Each row is followed by roughly how far along a hidden order it lies, from 0 to 30. A new part has a new order.
(in the rows, 128 means zero)
[134 128 124 165 124 129 135  70 116 115 135 140 136 152 102 117 143 125
 112 136  91 121  70 107 112 128 137 132 181 128  99 149 146 135 130 116
 134 144 151 137  88 128 123 114 142 125 130  92 154 121  70 159 128 157
 112 192  92 110 115 181 134 133 124 101 100  83 130 128 118 141 135 111
 216 141 135 130 106 148 140 119 125 122 132 181 131 111 111 127 126 155
 150 142 101 134 136 205  43 158 151 155 128 156  97  88 151 155 158 150
 157 141  88 147 130  98 153 131 140 132 132 127 136 116 121  89 131 127
 148 178 124 151 142 209 131 119 118 122 255 106 139 149 127 121  98 147
 131  94  95 139 146 154 161 130 124 119 129 115 130 141 129  75 151 140
 101 135 114] : 6
[126 104 127 123 112 133 132 129 124 121 129 118 135 126 142 137 115 130
 141 118 136 121 112 145 111 114 148 145 109 126 137 162 128 152 144 122
 134 126 141 140 133 134 122 122 133 125 136  88 139 117 172  49 141 110
 140 141 151 126 140 125 117 123 131 125 152 129 129 125 123 122 134 123
  98 138 125 124 133 119 126 155 132 126 132  95 135 112 120 132 124 107
 116 119 143 127 130 121 155 135 114 100 167 131 138 136 130 125 130 113
  91 113 130  87 130 141 117 126 138 134 121 128 136 124 133 156 134 114
 137 131 139 116 170  73 128 157 119 131 162 115 122 128 135 135 156 116
 118 144 161 114 137 126 117 106 131 144 126 129 151 125 119 208 117 145
 136 107 136] : 17
[126 124 128 145 118 112 125  70 121 120 134 132 135 128 135 140 129 122
 107 136 139 119 107 134 118 128 154 131 148 124 131 162 150 127 151 114
 141 124 155 133 107 123 104 116 152 135 145 110 150 123 117  88 148 149
 126 180 138 119 123 146 126 128 125 114 153  91 129 129 120 135 115 130
 195 138 153 119 119 119 130 127 144 129 122 160 139 122 129 128 120 126
 136 125 113 132 138 164  90 151 132 120  89 169 110 125 150 130 169 126
 146 138  99 105 125 112 128 137 151 132 131 116 141 119 107  89 125 120
 141 143 135 131 159 128 128 127 137 125 189 119 128 126 127 127 112 131
 142  84 118 133 128 139 154 132 118 124 122 118 190 137 126 106 138 152
 132 116 136] : 11
[132 132 128 138 127 133 104  70 127 127 127 128 170 105 123 147 137 131
 105 120 155 136 156 158 152 123 138 114 118 125 118 137 126 198 160 129
 140 129 169 134 125 128 125 102 112 131 116 138 116 143 199 181 151 114
 142 151 149 121 144 157 123 130 130 160 131 105 114 128 137 117 102 110
 119 111 142 121 120  88 114 107 127 142 128 158 139 116 131 134 121 113
 138 141 141 132 123 141  96 143 127  86   1  77 112 108 119 122 155 129
 174 121 148  98 146 122 121 149 133 110 149 114 147 126 122  66 137 147
 114 117 109 122 149  81 121 135 172 116 148 111 129 129 116 119 195 115
 127 102 123 136 100 163 182 133 101 158 117 109 218 142 101 108 116 143
 123 122 157] : 30
[137 152 145 122 119 125 134  72 123 123 131 126 182 100 112 167 143 116
 120 127  87 139  47 141 106 121  88 123 152 115  57 160 144 201 114 123
 126 132 139 126 123  91 138 146 117 133 134  89 119 139 130 161  92 111
  94 153 111 113 148 204 120 138 131 133  39 135 119 125 122 131 130 110
 148 136 126 149 139  79 138   1 145 119 120 120 122  94 134 127 135 149
 114 136 150 140 133 172  97 174 159 130  42  20 101 118 123 173 155 131
 178 136 125 145 126  98 143 116 143 132 146 107 108 117 133 162 118 143
 122 120  90 136 178 252 125 104 155 127 148  97 127 109 113 117 186 120
 108 115 106 202 110 187 184 120 155  78 113 133 109 123 145  71 109 146
 159 164 178] : 28
[123 133 117 151 123 134 115 101 125 126 129 129 146  83 145 165 118 139
 103 115 180 152 171 173 132 121 146 102  89 126 184 183 134 172 136 126
 140 125 161 121 146 107 116 124 145 126 127 144 129 164 203 140 166 108
 150 125 173 120 145  98 126 126 132 167 169 116 125 139 121 113 125 118
  21 114 149 121 126 117 114  85 136 133 131  97 135 124 130 139 121  97
 133 128 147 133 137 112 143 143 108  43   1 125 146  95 132 126 147 107
 101 126 170  71 126 154  86 142  96 106 143 127 142 131 109 111 128 114
 121 117  98 123 177   1 127 150 149 126  66 115 108 118 129 130 145 101
  76  88 149 110 129 129 119 118 119 157 125 120 215 155  80 145 111 145
 156  88 130] : 25
[131 126 133 134 107 126 143 176 124 114 131 127 150 147 124 125 130 130
 103 130 136 144  83 113 118 119 112 151 136 126  97 153 115 128 201 137
 146 138 112 150 124 131 144 131  92 130 119  80 139 118  12  33  70 120
 122 147 139 102 140 140 107 127 131 122  35  92 129 118 125 132 112 117
 141 153 111 125 135 108 138  61 127 126 110 115 134 115  99 124 127 147
  92 116 133 137 108 137 122 140 134 139 116 167 106 105 135 153 144 121
 126 122 125 154 114 103 146 134 101 128  99  96 130 121 129 108 135  89
 125 101 123 146 151 189 131 142 125 130   1 134 131 120 123 122 127 140
 155 121 158 146 111 149 180 159 151 104 119 124 161 139 157  99 122 143
 162 134 162] : 17
[130 141 120 152 130 130 113  46 121 118 132 134 179 109 116 161 128 133
  93 117 138 128 130 146 132 108 154 115 125 124 169 198 129 196 137 125
 133 134 156 123 119 135 120 126 111 125 131 110 139 148 148 124 150 115
 135 169 127 105 136 147 131 132 128 147 139 103 134 140 121 120 122 106
  87 121 157 127 115 125 130 113 129 132 125 127 138 103 128 135 126 127
 133 132 143 138 125 171 111 174 123  82   1 128 121  81 152 129 158 124
 115 126 157  99 101 136 118 142 104 111 144 127 147 123 121  99 133 125
 131 126 105 132 166  70 127 128 125 119  77  98 120 144 122 122 144 120
 108  99 128 122 115 164 133 126 129 135 127 116 197 155  95 118 120 138
 121 116 147] : 15
[126 102 122 148 108 168 131 185 122 116 131 131 128 139 117  86 131 131
 101 130 140 149 152 146 121 128 164 179 128 130 107  72 124 141 208 124
 147 138 157 168 134 163 137 103 138 125 120  94 140 107 156  37  88 137
 155 161 138 110 132 142 116 122 133 111 117  88 139 117 129 132 159 105
 152 140 126 124 121 123 119 176 109 135 144 144 139 129  95 129 113 128
 109 124 100 129 129  89 125 105 135 137 205 255 122  89 150 141 143 127
 165 117 114 142 177 115 128 136 125 121 102 128 152 116 125 167 143  87
 142 169 138 124 198 131 129 177 126 134 213 118 138 129 135 130 154 152
 131 123 135  97 107 126 180 134 106 156 124 114 207 139 122 146 138 160
 124 109 112] : 14
[134 151 130 143 121 130 129  89 117 113 136 134 137 125 118 128 137 126
 102 125 124 124 112 108 121 119 150 131 167 125  95 155 153 169 158 126
 142 138 131 144  80 107 113 122 132 135 133 116 166 122  62 156 109 144
 110 173 112 124 125 175 124 133 125 112  62  92 134 131 124 142 120 127
 240 143 139 127 112 132 139  90 132 124 119 202 135 106 129 124 124 133
 136 134 103 140 132 141  98 169 144 139  63 145 106 123 151 155 174 144
 155 151 106 129 122 108 148 125 151 124 140 126 143 115 121 149 121 124
 142 148 131 144 152 207 129 107 163 120 209 123 131 133 114 126 102 154
 149  95 116 153 107 148 196 142 148 102 123 120 140 140 129  82 135 142
 146 135 156] : 10
[117  81 121 143 110 104 127  87 122 127 128 114 105 151 139 139 117 131
 155 125 126 105  86 128 126 135 174 122 131 133 158 178 161 100 142 113
 140 132 153 137 129 105 114  85 160 118 134  94 133 114 185  55 177 137
 149 154 148 122 129 128 129 125 134 125 232 120 125 112 116 129 123 125
 138 121 139 113 119 131 120 154 136 127 136 130 143 144 115 133 117 116
 180 126 123 119 140 177  97 123 124  85 149  96 132  99 119 115 135 127
  91 108  87  92  96 125 121 132 132 140 122 119 121 129 126  81 140 130
 132 166 134 124 140  79 130 164  94 130 230 126 121 136 137 135 134 101
 105  92 160  93 169 109 111 103  83 165 125 124 185 133  92 191 141 134
  98 107  82] : 0
